The symbols move the points like this.
muzu l ruzu
muzu e zeva
muzu j dilo
muzu n logo
ligi l lepe
ligi e ziba
ligi j nava
ligi n fefi
ligi k vuzo
vipi l gigu
vipi e tape
vipi j gune
vipi n gege
vipi k guse
vipi u geli
lisu l gazo
lisu e funi
lisu j fazi
lisu n rago
lisu k mobe
lisu u selo
gege l navo
gege e poko
gege j vipi
gege n kilo
gege k lepe
reza l dilo
reza e vote
reza j bopi
reza n zeva
funi l lisu
funi e tifi
funi j gepo
funi n vima
funi k buvi
funi u zome
guse l dube
guse e nava
guse j foza
guse n lepe
guse k funi
guse u palu
mezu l nodu
mezu e logo
mezu j ruzu
tena l sani
tena e lepe
tena j dube
tena n rilu
tena k rago
lepe l tena
lepe e ligi
lepe j guse
lepe n dimo
lepe k vima
todi l zepa
todi e gigu
todi j dose
todi n dapo
todi k fidi
todi u togi
zutu l zome
zutu e fori
zutu j geno
zutu k nodu
rilo l geli
rilo e lake
rilo j fevu
rilo k kopu
fami l vope
fami e kelo
fami n gipa
fami k tube
fami u lepe
nodu l mito
nodu e mezu
nodu j teza
teza l fili
teza e ruzu
teza j vina
teza n nodu
zepa l tape
zepa e todi
zepa j fomo
zepa n mana
zepa k gufi
zepa u lake
pupa l fevu
pupa e kilo
pupa j navo
pupa n lake
pupa k rilu
vope l mavu
vope e fami
vope n baba
vope k bovi
vope u tena
dimo l rilu
dimo e fefi
dimo j lepe
dimo n nusi
dimo k lire
fege l nusi
fege e palu
fege j fefi
fege k selo
kelo l fami
kelo e pife
kelo n fibe
kelo k dubi
kelo u ligi
gira l mopa
gira e fazi
gira j tube
gira n gazo
gira k viba
gira u lire
faro l vina
faro e dilo
faro j mobe
faro n ruzu
dilo l faro
dilo e reza
dilo j buvi
dilo n muzu
navo l dapo
navo e gege
navo j gigu
navo n pupa
navo k tena
boti l togi
boti e geli
boti j zune
boti k fege
dube l fidi
dube e guse
dube j fibe
dube n tena
dube k lisu
dube u fege
togi l lake
togi e boti
togi j kilo
togi k nusi
gipa l baba
gipa e fibe
gipa j fami
gipa n fidi
gipa k gira
gipa u dimo
lupu l zeve
lupu e geno
lupu j zaso
lupu n zome
lupu k fili
mavu l pife
mavu e vope
mavu n vazo
mavu k sipi
mavu u sani
viba l dira
viba e kisa
viba j mede
viba n roso
viba u muzu
fili l zeva
fili e teza
fili j vote
fili n mito
pife l kelo
pife e mavu
pife n foza
pife k risa
pife u ziba
mana l poko
mana e dapo
mana j zepa
mana n lizo
mana k ziba
tape l vipi
tape e zepa
tape j luto
tape n poko
tape k nava
tape u rilo
nava l guse
nava e gufi
nava j vazo
nava n ligi
nava k tifi
nava u kopu
mopa l resi
mopa e gira
mopa j bovi
mopa n vedu
mopa k dira
mopa u zipe
kufa l fori
kufa e selo
kufa j lire
kufa k logo
fomo l luto
fomo e dose
fomo j mape
fomo n zepa
fomo k baba
fomo u pupa
tifi l funi
tifi e vedu
tifi j resi
tifi n vuzo
tifi k bopi
tifi u zutu
mito l gafu
mito e nodu
mito j fili
lire l zipe
lire e zeve
lire j vima
lire n kufa
lire k muzu
sani l ziba
sani e tena
sani j fidi
sani n kuzo
sani k suru
fefi l dimo
fefi e moto
fefi j ligi
fefi n fege
fefi k zeve
gigu l todi
gigu e vipi
gigu j sogo
gigu n navo
gigu k dube
gigu u boti
mape l koro
mape e tizu
mape n fomo
mape k vope
mape u navo
buvi l mobe
buvi e bopi
buvi j bisi
buvi n dilo
buvi u mito
gune l sogo
gune e luto
gune j moze
gune n vipi
gune k foza
gune u lizo
selo l kufa
selo e zome
selo j zeve
selo k gafu
kuzo l moto
kuzo e rilu
kuzo j sani
kuzo n kopu
kuzo k geno
ziba l ligi
ziba e sani
ziba j gufi
ziba n moto
ziba k zaso
suru l zaso
suru e rago
suru j gazo
suru n geno
suru k vina
bopi l buvi
bopi e robu
bopi j fopi
bopi n reza
bopi u nodu
sipi l risa
sipi e bovi
sipi n resi
sipi k mege
sipi u suru
gafu l logo
gafu e mito
gafu j zeva
sogo l dose
sogo e gune
sogo j buka
sogo n gigu
sogo k fibe
sogo u zune
baba l vazo
baba e gipa
baba j vope
baba n gufi
baba k mopa
baba u rilu
risa l dubi
risa e sipi
risa n gepo
risa k sofi
risa u zaso
lizo l zune
lizo e fevu
lizo j mana
lizo n geli
lizo k moto
zaso l vuzo
zaso e suru
zaso j vedu
zaso n lupu
zaso k vote
dubi l tube
dubi e risa
dubi n fazi
dubi k teri
dubi u vuzo
logo l mezu
logo e gafu
logo j muzu
gazo l vedu
gazo e lisu
gazo j gira
gazo n suru
gazo k roso
gazo u kufa
moze l buka
moze e koro
moze n gune
moze k pife
moze u mana
poko l gege
poko e mana
poko j tape
poko n zune
poko k ligi
geli l boti
geli e rilo
geli j lizo
geli k palu
foza l fibe
foza e vazo
foza j pife
foza n guse
foza k gepo
foza u moto
bovi l sipi
bovi e tube
bovi n mopa
bovi k poti
bovi u rago
dapo l mana
dapo e navo
dapo j todi
dapo n fevu
dapo k sani
mege l sofi
mege e poti
mege n fopi
mege u vina
teri l mede
teri e sofi
teri n kisa
teri u reza
nusi l rumi
nusi e fege
nusi j dimo
nusi k kufa
sofi l teri
sofi e mege
sofi n bisi
sofi u vote
rilu l kuzo
rilu e dimo
rilu j tena
rilu n rumi
rilu k zipe
zune l kilo
zune e lizo
zune j poko
zune n boti
zune k fefi
koro l moze
koro e mape
koro n luto
koro k mavu
koro u dapo
fibe l gipa
fibe e foza
fibe j kelo
fibe n dube
fibe k fazi
fibe u fefi
kisa l viba
kisa e bisi
kisa j teri
kisa n mobe
kisa u zeva
fazi l gira
fazi e gepo
fazi j dubi
fazi n lisu
fazi k kisa
fazi u zeve
mobe l roso
mobe e buvi
mobe j kisa
mobe n faro
mobe u gafu
fevu l lizo
fevu e pupa
fevu j dapo
fevu n rilo
fevu k kuzo
poti l mege
poti e mede
poti n dira
poti u faro
fidi l gufi
fidi e dube
fidi j gipa
fidi n sani
fidi k gazo
fidi u nusi
vima l rago
vima e vuzo
vima j funi
vima n lire
vima k dilo
dose l fomo
dose e sogo
dose j tizu
dose n todi
dose k gipa
dose u kilo
dira l fopi
dira e viba
dira j poti
dira n robu
dira u ruzu
vote l reza
vote e vina
vote j robu
vote n fili
gepo l fazi
gepo e resi
gepo j risa
gepo n funi
gepo k bisi
gepo u lupu
palu l fege
palu e kopu
palu j moto
palu k zome
bisi l kisa
bisi e fopi
bisi j sofi
bisi n buvi
bisi u fili
kilo l pupa
kilo e zune
kilo j gege
kilo n togi
kilo k dimo
zeve l lire
zeve e lupu
zeve j vuzo
zeve n selo
zeve k zeva
buka l tizu
buka e moze
buka n sogo
buka k kelo
buka u poko
moto l fefi
moto e kuzo
moto j ziba
moto n palu
moto k lupu
zipe l geno
zipe e lire
zipe j rago
zipe n fori
zipe k ruzu
fori l zutu
fori e kufa
fori j zipe
fori k mezu
vuzo l vima
vuzo e zaso
vuzo j tifi
vuzo n zeve
vuzo k reza
roso l robu
roso e mobe
roso j viba
roso n vina
roso u logo
rago l suru
rago e vima
rago j lisu
rago n zipe
rago k faro
fopi l bisi
fopi e dira
fopi j mege
fopi n bopi
fopi u teza
geno l lupu
geno e zipe
geno j suru
geno n zutu
geno k teza
ruzu l teza
ruzu e muzu
ruzu j faro
ruzu n mezu
luto l gune
luto e fomo
luto j koro
luto n tape
luto k vazo
luto u fevu
zeva l muzu
zeva e fili
zeva j reza
zeva n gafu
tizu l mape
tizu e buka
tizu n dose
tizu k fami
tizu u gege
gufi l nava
gufi e fidi
gufi j baba
gufi n ziba
gufi k vedu
gufi u rumi
tube l bovi
tube e dubi
tube n gira
tube k mede
tube u vima
robu l bopi
robu e roso
robu j dira
robu n vote
robu u mezu
vazo l foza
vazo e baba
vazo j mavu
vazo n nava
vazo k resi
vazo u kuzo
lake l rilo
lake e togi
lake j pupa
lake k rumi
zome l selo
zome e zutu
zome j lupu
zome k mito
resi l gepo
resi e mopa
resi j sipi
resi n tifi
resi k fopi
resi u geno
kopu l palu
kopu e rumi
kopu j kuzo
kopu k zutu
vina l vote
vina e faro
vina j roso
vina n teza
mede l poti
mede e teri
mede n viba
mede u dilo
rumi l kopu
rumi e nusi
rumi j rilu
rumi k fori
vedu l tifi
vedu e gazo
vedu j mopa
vedu n zaso
vedu k robu
vedu u fori

The rows follow the links: the fewer symbols apart two points are, the more alike their rows tend to be.

Each row is also shifted at random along 2 hidden directions that mean nothing.

Some points, each with a row of numbers:
tube: -9 56 -28 -17 29 -41 31 -26 -57 1 39 -12 -4 -37 15 2 39 -18 -49 -43 37 30 26 7 -51 -34 -3 59 42 7 42 3 -32 37 11 -29 64 12 -11 60 -28 17 37
vipi: -5 82 -5 30 24 55 16 34 -25 21 0 103 -64 26 29 -29 -90 -15 20 12 -3 40 26 -31 48 6 -26 -42 15 21 -43 -19 45 -54 -23 -14 -51 54 -28 23 43 -69 37
zaso: -42 -7 20 6 -30 -83 -9 -37 43 -5 -2 -71 62 -8 37 -20 8 15 -58 54 -18 -24 -3 32 -16 -32 8 3 12 -11 -26 27 20 64 13 9 56 5 -20 -11 -43 67 -18
selo: -55 -42 42 -14 -47 -23 -35 0 64 -20 -10 -33 33 34 25 0 -31 30 -1 86 -23 -60 12 47 35 18 5 -32 -28 -27 -48 -20 29 -2 -11 38 17 -15 -3 -54 -13 37 -36
rilu: -30 -55 -25 24 -27 106 -33 21 28 8 18 -19 -17 44 -26 37 74 -4 17 14 -7 -45 -67 -37 4 2 11 -22 -99 -24 30 -27 -44 -54 -39 14 -3 -30 15 -11 -2 -43 9
lepe: -2 -98 -9 -2 4 75 -66 45 -27 -1 6 -26 1 61 -25 13 50 44 18 48 9 -19 13 -43 70 41 -3 -52 -59 3 4 -59 16 -71 -47 -11 -58 -67 -32 -30 17 -32 34
fazi: -28 -21 -12 -60 11 24 -8 -4 -74 3 55 -50 -23 -12 13 63 106 14 -15 -22 62 -21 57 -10 -21 -3 15 56 -4 10 40 -32 -64 -37 -6 -3 62 -43 -19 47 -46 -1 47
ziba: 121 -42 -37 78 -3 -23 -21 -3 30 -5 -32 -44 62 31 -58 -60 16 -5 -54 22 -44 50 -90 -37 4 -22 -2 -43 -16 -7 27 7 49 59 -18 -30 -40 -6 -15 -7 11 15 -9
zome: 2 -60 20 10 -65 -29 -26 -24 78 -12 -11 -64 49 10 14 12 10 14 -24 64 -41 -48 -38 27 0 -20 20 -13 -37 -28 -28 13 -1 38 -6 41 32 -15 5 -40 -37 48 -48
rago: 63 46 4 -41 -29 37 10 -6 56 -29 37 60 -32 31 0 48 -28 -25 -4 -3 28 -52 26 53 -61 -26 -13 22 -27 -49 33 -62 -81 -28 -5 42 86 13 73 4 0 0 -12
mavu: -36 -33 -17 2 50 -28 -25 24 -107 13 6 -59 26 1 1 -35 49 45 -19 8 16 57 39 -46 54 28 5 -20 38 46 3 -2 67 -2 -16 -62 -48 -41 -78 18 -2 3 55
fami: -25 44 -50 31 51 -1 19 -6 -71 22 23 -7 6 -20 -8 -26 52 -24 -41 -52 24 60 -34 -40 -29 -28 3 19 24 24 51 21 -1 20 -2 -52 5 11 -35 65 -8 -22 45
kufa: 60 -83 25 -32 -53 37 -41 9 60 -25 4 -24 7 46 -6 44 12 34 17 64 -3 -73 30 35 23 20 3 -23 -54 -31 -8 -62 -31 -37 -21 49 10 -39 23 -57 -2 16 -24
pife: 134 -14 -33 -15 54 17 -11 36 -75 -17 13 24 -16 34 -47 -17 22 18 -10 -14 39 54 52 -32 21 28 -15 -16 27 24 53 -70 16 -33 -25 -48 -37 -34 -14 27 37 -27 51
luto: 48 34 -6 34 36 -14 6 17 -55 15 -8 18 -8 1 15 -47 -39 7 -18 7 -12 67 20 -50 52 3 -10 -42 42 40 -34 -5 79 -1 -8 -36 -64 20 -51 32 19 -22 32
mege: -24 -50 23 -64 42 -74 -3 -8 -83 -14 -4 -70 28 -52 -5 10 45 42 15 -31 33 14 79 11 27 50 14 38 70 41 5 16 19 13 32 -28 -19 -59 -31 -5 -9 42 5
fidi: -44 87 -52 63 31 20 25 -9 -9 18 11 32 0 10 -16 -39 6 -51 -39 -40 -7 45 -86 -25 -63 -53 -11 11 -12 -14 40 31 -8 25 -5 -38 18 52 1 54 -4 -33 30
gazo: 28 47 -18 -13 -6 -21 31 -32 23 -6 36 -11 9 -20 14 19 31 -24 -57 -26 21 -10 -12 32 -83 -53 6 47 4 -20 46 -6 -58 40 9 7 97 27 22 41 -38 29 2
kopu: 69 1 -23 61 -40 48 -6 -7 97 -10 -15 16 14 43 -40 2 -4 -34 -13 10 -42 -21 -109 -8 -43 -42 -6 -29 -71 -46 25 0 -29 16 -19 23 13 21 46 -15 10 -12 -37
dose: -55 51 -34 53 23 31 31 -10 -57 52 16 -9 -25 -38 28 -10 33 -29 -25 -39 -6 56 -46 -73 6 -33 12 10 3 33 -3 59 6 8 -8 -24 -7 38 -45 71 -20 -42 47
boti: 57 6 12 49 -30 27 -12 13 69 -1 -35 42 -5 39 4 -33 -85 1 10 53 -52 6 -35 -13 53 -2 -12 -74 -26 -4 -58 -5 52 -8 -17 22 -55 35 -8 -30 27 -25 -21
rumi: -72 0 -4 24 -35 86 -28 13 59 7 9 31 -20 53 -7 20 1 -11 20 28 -23 -49 -62 2 -9 -8 -6 -26 -82 -37 -2 -6 -32 -46 -26 35 12 11 28 -20 8 -39 -8
muzu: 39 21 39 -56 -21 -15 6 5 73 -39 -22 87 -17 18 -25 18 -102 -9 66 -5 8 -52 41 90 -31 29 -19 14 10 -45 -3 -38 -31 -26 24 44 7 5 94 -65 43 17 -63
vote: 21 -53 32 -27 -20 -83 13 -29 34 -19 -28 -58 43 -49 -23 8 18 -2 9 -23 -7 -20 -9 47 -28 11 17 43 31 -14 0 46 -14 61 45 19 4 -26 35 -40 -11 72 -60
zepa: 111 53 -27 78 9 -7 34 -2 1 16 -16 25 1 -17 -1 -53 -45 -23 -30 -14 -36 79 -45 -59 12 -29 0 -43 23 22 -18 30 50 48 -3 -22 -47 56 -21 34 18 -19 7
palu: -65 5 3 70 -36 -6 -25 -5 81 9 -27 -2 40 36 -3 -48 -45 -15 -15 51 -57 -11 -86 6 5 -23 0 -47 -44 -27 -31 29 44 30 -19 -1 -13 33 4 -32 6 1 -25
gufi: -13 -22 -36 65 29 -32 -14 1 -35 16 -7 -62 57 9 -18 -67 35 7 -56 5 -23 58 -56 -45 9 -16 8 -18 11 14 15 32 55 53 -7 -57 -35 -4 -55 16 -8 7 25
faro: -1 -4 20 -66 -19 9 20 -18 29 -17 0 33 -25 -22 -18 54 3 -13 45 -49 24 -53 19 57 -52 19 6 55 -11 -32 31 -3 -73 -19 34 42 37 -14 79 -28 3 10 -43
fege: 83 -37 9 33 -26 6 -37 18 72 -25 -35 27 29 71 -40 -38 -65 15 2 54 -45 -9 -31 9 30 12 -20 -68 -45 -25 -18 -40 42 -2 -20 12 -45 -5 21 -58 31 4 -38
vuzo: -158 20 55 -28 -7 -73 -29 0 17 -11 9 -8 36 18 63 -32 -71 43 -22 86 -10 -37 75 68 34 16 -10 -24 24 -10 -72 -3 63 2 2 6 29 8 -32 -35 -12 38 -7
mezu: -45 -8 26 -32 -37 16 3 -9 69 -12 -6 25 -13 3 -7 46 -18 -20 50 -11 0 -70 -6 58 -43 11 4 23 -34 -38 -4 8 -60 -23 25 51 33 -3 73 -44 2 14 -51
gafu: 135 -139 35 -42 -49 -22 -28 -5 58 -47 -37 -61 38 3 -49 33 28 36 40 15 -6 -49 5 30 20 44 13 -3 -23 -18 0 -25 -18 18 15 42 -28 -65 44 -76 3 57 -67
fopi: -39 4 34 -61 32 -96 9 -5 -40 -20 -14 0 26 -39 5 -17 -40 20 27 -27 26 11 81 52 8 40 -8 37 74 16 -8 16 31 25 44 -17 -11 -19 0 -26 10 43 -23
dubi: 108 112 -24 -50 42 -10 40 -3 -27 -27 39 107 -43 6 -12 8 -58 -34 -28 -46 56 25 71 49 -74 -27 -32 47 64 -14 60 -70 -43 -7 9 -14 62 38 46 50 23 -20 30
funi: 23 -52 21 -79 -2 3 -35 21 -37 -24 31 -27 -9 27 15 45 36 52 -1 42 44 -44 115 25 26 35 -1 5 4 1 2 -81 -19 -49 -19 5 29 -60 -10 -9 -11 18 25
foza: 10 -27 -23 -16 57 35 -24 41 -92 -7 23 0 -11 33 -16 -16 35 32 -4 4 29 33 51 -37 52 33 -14 -15 7 29 28 -53 25 -57 -23 -48 -46 -49 -38 12 22 -28 64
reza: 110 -47 38 -57 -9 -71 3 -8 46 -48 -34 9 31 -10 -40 4 -56 15 41 -2 -1 -22 46 65 -6 47 -11 14 45 -16 -1 -19 5 24 31 23 -17 -35 54 -68 31 53 -66
moto: 22 -63 -20 73 -26 0 -37 -7 52 4 -29 -68 59 30 -31 -35 29 5 -33 46 -51 7 -95 -31 16 -13 8 -51 -49 -12 1 22 34 41 -17 -5 -34 -14 -22 -24 -11 20 -17
tape: 53 -33 -5 46 12 9 -13 13 -43 17 -17 -29 -8 -1 12 -31 -2 27 -6 28 -26 55 1 -68 82 11 11 -54 12 41 -42 3 76 -6 -18 -20 -77 -7 -74 11 6 -23 34
vedu: 11 59 11 0 3 -109 19 -30 21 -13 1 -10 51 -9 23 -43 -47 -9 -76 22 -8 15 21 54 -47 -37 -8 7 57 -16 -1 7 28 77 19 -14 63 39 -3 24 -14 58 -10
fefi: -42 13 12 45 -3 -5 -34 18 47 -12 -23 43 27 67 -4 -60 -94 14 -7 67 -44 -5 -20 15 43 15 -22 -71 -15 -18 -44 -22 77 -5 -20 -9 -42 19 -11 -46 41 -9 -11

In each set, the symbols that take the first to the second take the third to the fourth, perhaps in another order. Give the fourth.
Answers are names.
62 74 -18 15 55 20 27 20 -63 8 6 75 -47 8 6 -28 -59 -5 1 -22 21 68 42 -34 26 7 -18 -19 48 36 -3 -32 33 -31 -11 -31 -38 34 -22 39 43 -53 39
to -90 17 -23 65 34 -34 -13 -4 -27 21 -3 -40 44 7 4 -72 11 -2 -52 14 -25 52 -52 -38 11 -21 4 -28 22 16 -3 45 71 49 -16 -62 -29 20 -59 24 -14 5 28
as -24 52 -33 19 40 50 29 13 -84 32 27 32 -52 -24 21 0 28 -13 -1 -46 24 48 5 -58 16 -6 5 16 9 38 9 11 -2 -35 -10 -30 -14 22 -34 65 0 -55 65
to nava

35 4 -18 35 -39 82 -19 10 81 -6 2 59 -24 63 -27 17 -19 -23 12 10 -19 -42 -65 9 -18 -8 -11 -29 -79 -49 17 -38 -44 -37 -25 28 8 10 52 -24 25 -37 -24
to 17 -76 1 12 -32 72 -57 25 44 -15 -10 -2 1 66 -27 14 6 26 23 59 -19 -49 -24 -6 40 30 -7 -56 -76 -18 -13 -43 -1 -50 -35 22 -32 -39 7 -54 16 -18 -9
as 200 17 23 -18 -38 -49 -13 0 112 -63 -28 72 26 61 -32 -30 -128 7 -18 62 -20 -28 36 75 -18 -4 -34 -38 16 -49 -8 -84 16 17 -10 39 15 22 56 -56 44 43 -56
to lupu

141 -35 -68 14 27 101 -14 28 -34 -8 24 11 -29 44 -68 29 87 -6 -8 -42 36 17 -32 -49 -20 -4 -7 -3 -50 -7 94 -65 -54 -44 -38 -24 -12 -38 15 27 28 -48 44
to 110 21 -13 13 -4 60 -29 39 71 -33 -15 118 -17 95 -52 -24 -102 -7 22 37 -12 -11 -5 26 8 13 -40 -62 -35 -44 7 -84 11 -44 -32 10 -24 20 53 -41 66 -41 -14
as 17 -89 7 -42 14 -80 6 -28 -52 -9 -11 -116 46 -73 -19 19 91 28 -4 -44 21 11 16 3 -5 27 23 58 48 30 24 48 -14 52 36 -13 -3 -66 -10 -2 -35 70 -24
to vina

77 1 -24 10 38 53 0 24 -75 12 6 27 -45 7 1 -7 11 13 7 -4 15 50 27 -61 60 18 -9 -29 13 41 -10 -30 25 -44 -26 -21 -59 -5 -40 32 19 -49 49
to -13 44 -32 80 -13 57 23 -10 11 44 1 9 -27 -24 16 -2 10 -38 -13 -15 -35 27 -86 -65 -1 -51 15 -16 -39 16 -18 52 3 15 -17 8 -8 56 -21 41 -13 -40 14
as 26 42 -12 82 -13 1 19 -3 18 26 -28 6 1 -6 16 -43 -41 -23 -26 8 -49 60 -67 -51 27 -35 2 -43 4 19 -34 47 60 39 -9 -8 -41 57 -35 24 0 -19 2
to togi

94 -53 10 52 -43 26 -28 12 57 5 -34 3 3 36 -10 -20 -32 10 9 53 -51 -1 -37 -37 60 7 1 -66 -38 0 -42 -13 40 -13 -24 25 -64 9 -12 -35 18 -18 -20
to -120 56 4 82 -24 -10 -16 -2 89 15 -26 38 33 41 13 -60 -87 -26 -19 50 -63 -7 -88 25 -9 -27 -13 -50 -34 -35 -46 36 54 25 -5 0 1 59 3 -31 11 -4 -33
as 39 23 -16 46 -36 99 5 9 37 21 0 53 -60 22 4 19 -12 -29 27 0 -20 -9 -61 -49 13 -24 3 -33 -58 -5 -11 -4 -26 -43 -23 39 -22 37 17 15 9 -67 3
to dimo

-1 1 -20 -22 14 -22 20 -26 -51 10 42 -67 16 -40 16 23 97 -3 -53 -27 38 3 5 -2 -49 -38 21 50 18 7 47 14 -50 33 12 -12 74 -14 -15 54 -49 29 32
to 91 0 -21 -54 33 8 13 -2 -66 -15 42 -4 -26 -14 -10 39 65 1 -20 -39 67 8 59 3 -41 -12 -2 52 25 8 64 -55 -57 -18 -3 -17 46 -29 9 53 -12 -2 41
as 43 -44 -3 -3 -60 11 -9 -32 67 -9 11 -59 16 -2 0 47 67 -7 -25 15 -10 -54 -53 18 -45 -40 17 18 -59 -37 29 5 -64 29 -5 48 71 -9 29 -10 -45 34 -30
to rago

16 -70 -21 26 -44 94 -36 16 55 1 -1 -16 -13 46 -34 38 47 1 20 23 -11 -48 -64 -25 5 -1 3 -28 -97 -31 20 -29 -43 -44 -36 32 -3 -29 24 -24 3 -28 -4
to -45 -44 3 5 -9 67 -50 35 23 -10 0 21 -8 71 -11 -3 -21 18 24 53 -15 -35 -3 1 45 34 -12 -57 -57 -18 -18 -51 20 -61 -32 3 -30 -23 -3 -43 28 -30 0
as 19 43 -25 60 29 -17 25 0 -43 29 -9 -7 -3 -24 16 -48 -11 -16 -31 -9 -17 80 -28 -57 25 -32 -1 -18 40 41 -16 43 55 38 -8 -36 -36 43 -55 48 -1 -22 30
to tizu

63 -16 10 -73 23 -12 -18 16 -57 -27 35 2 -10 16 6 26 16 40 -13 14 55 -11 117 25 18 31 -17 8 33 9 18 -85 -20 -35 -10 -13 23 -43 -13 7 7 12 38
to -32 61 26 -52 57 -92 30 -3 -45 -17 -12 46 4 -29 5 -31 -78 2 15 -39 31 24 87 54 -12 31 -22 40 99 12 -5 7 32 18 37 -33 3 13 13 -9 23 31 -8
as -29 -31 -18 -7 40 55 -41 42 -58 -1 12 13 -15 58 -17 -8 13 34 11 22 20 5 33 -24 52 40 -14 -39 -18 16 7 -56 30 -66 -36 -42 -45 -44 -31 -4 31 -41 58
to resi

150 -9 -12 -30 -9 -40 42 -26 34 -28 -12 9 6 -48 -59 35 22 -33 13 -87 21 1 -15 39 -81 -12 4 70 23 -22 70 6 -79 49 39 22 33 -9 76 1 6 35 -59
to -44 -76 51 -29 -39 -38 -21 -10 51 -16 -31 -44 30 -7 4 21 -14 31 43 31 -18 -57 14 44 19 39 12 -5 -19 -17 -36 19 6 -2 20 40 -12 -37 23 -74 -8 44 -60
as -32 67 -26 50 43 -22 27 -6 -64 29 2 11 -3 -31 26 -50 -16 -18 -31 -19 -13 73 -8 -52 19 -25 4 -9 49 38 -19 42 59 32 4 -43 -35 42 -62 57 0 -21 37
to gege

9 -36 7 17 -32 59 -44 29 57 -11 -14 32 -2 71 -18 6 -25 10 25 57 -25 -39 -28 2 29 20 -16 -53 -68 -28 -16 -52 8 -52 -29 17 -30 -13 16 -51 31 -27 -19
to -47 -44 40 -52 -39 22 -33 12 39 -16 14 -3 -2 40 24 36 -10 34 15 66 -1 -73 52 46 23 22 -3 -12 -43 -20 -27 -54 -18 -48 -27 38 30 -23 7 -43 -9 12 -11
as 66 30 -57 74 -6 45 9 -7 46 9 0 24 6 31 -50 -19 18 -47 -41 -22 -22 26 -115 -24 -60 -52 -4 -9 -47 -33 54 5 -29 29 -15 -10 11 32 31 26 7 -27 1
to gazo

179 -42 -29 44 -46 111 -2 14 38 5 -6 19 -49 19 -28 39 36 -21 22 -8 -22 -1 -67 -66 11 -18 6 -29 -73 -7 23 -30 -48 -35 -31 43 -29 1 25 15 11 -51 -1
to -82 -4 -26 25 -14 97 -23 15 41 13 15 30 -24 54 -9 21 23 -11 14 18 -3 -44 -57 -13 -12 -14 -8 -21 -85 -29 5 -12 -32 -60 -28 15 12 6 21 -6 2 -52 5
as 61 19 -30 44 -19 104 6 10 8 26 3 43 -65 8 0 21 11 -32 21 -12 -6 13 -48 -64 16 -18 7 -22 -45 9 -1 -7 -28 -47 -27 22 -26 28 0 30 8 -69 25
to tena

-146 -17 39 -35 6 -92 19 -32 -22 -3 -11 -65 45 -67 18 -2 26 7 9 -29 3 -11 20 42 -15 18 22 56 50 6 -23 79 8 51 52 -5 18 -17 -4 -18 -34 61 -36
to -145 50 48 -20 -5 -96 32 -31 42 -3 -28 10 34 -50 23 -16 -73 -16 20 -19 -12 -29 -1 77 -42 3 -3 35 47 -21 -36 78 16 53 58 9 32 40 35 -34 -9 51 -62
as 67 55 -43 39 31 20 45 -3 -53 25 8 16 -25 -31 -6 -16 21 -32 -28 -50 8 70 -30 -58 -13 -37 1 13 24 33 25 23 4 17 -3 -32 -12 35 -26 72 3 -29 41
to dose

-21 50 -30 41 1 90 19 13 -36 42 20 44 -65 -11 18 14 20 -28 15 -30 6 28 -26 -69 15 -19 4 -3 -23 20 -9 10 -14 -45 -20 7 -14 34 -24 50 -4 -74 47
to 90 -78 10 -78 -8 13 -36 20 -31 -33 28 -42 -4 25 -3 46 48 55 -3 42 48 -38 102 17 32 34 -5 1 0 0 22 -95 -25 -45 -17 7 21 -73 -7 -16 -4 21 24
as 45 -48 -24 65 -46 75 -2 -7 36 34 -12 -56 -16 -16 -8 23 79 -16 -4 -2 -39 3 -103 -83 17 -37 34 -24 -63 6 -3 43 -21 9 -24 27 -23 6 -18 25 -29 -25 6
to zipe

41 -14 -2 41 16 0 -10 18 -39 18 -15 -13 -4 1 16 -35 -10 20 -11 29 -26 58 1 -61 81 11 6 -53 15 40 -41 8 76 -2 -18 -22 -76 0 -65 15 15 -26 30
to 48 1 -15 76 -15 2 11 -6 9 30 -27 -22 12 -12 9 -41 -5 -7 -25 16 -47 50 -77 -68 34 -32 15 -42 -6 26 -36 45 52 35 -20 -5 -46 37 -50 16 0 -11 7
as 21 53 -5 88 -29 1 18 -9 56 18 -31 33 2 7 16 -50 -67 -31 -11 21 -69 34 -80 -29 10 -41 -4 -50 -14 -1 -52 40 53 30 -11 12 -38 71 -16 3 12 -22 -15
to rilo

24 48 -10 -51 -6 28 8 -6 6 -20 45 42 -32 13 11 50 12 -20 -7 -11 53 -28 54 39 -57 -19 -9 42 -6 -27 39 -58 -75 -42 -10 18 90 8 47 27 -6 -8 13
to -152 -14 56 -30 -28 -42 -12 -6 54 0 -29 -6 28 -4 31 2 -61 23 42 34 -23 -62 21 64 17 34 1 -7 -2 -15 -62 33 26 4 28 30 5 3 18 -71 -4 35 -56
as -33 67 -42 0 56 38 20 17 -83 11 30 43 -36 10 -9 -10 20 -13 -13 -50 34 43 9 -21 -20 -2 -16 21 24 17 50 -20 -6 -29 -13 -50 8 10 -9 60 16 -47 58
to vuzo

22 4 33 -42 -33 14 -26 8 65 -34 10 52 -12 54 9 22 -74 16 11 60 4 -65 54 66 3 17 -19 -19 -23 -42 -21 -71 -19 -40 -13 40 33 -2 42 -45 14 8 -29
to 113 -69 6 -23 -66 59 -25 -7 76 -27 15 -19 -9 38 -23 64 43 3 4 30 4 -66 -14 23 -28 -10 11 1 -69 -46 23 -47 -75 -20 -16 62 43 -30 53 -33 -12 5 -33
as 66 69 -58 41 49 12 28 -4 -30 12 15 35 -2 4 -34 -37 22 -46 -49 -55 9 63 -55 -28 -55 -36 -11 14 20 1 63 -3 -9 27 -4 -53 9 36 9 59 12 -22 36
to gufi

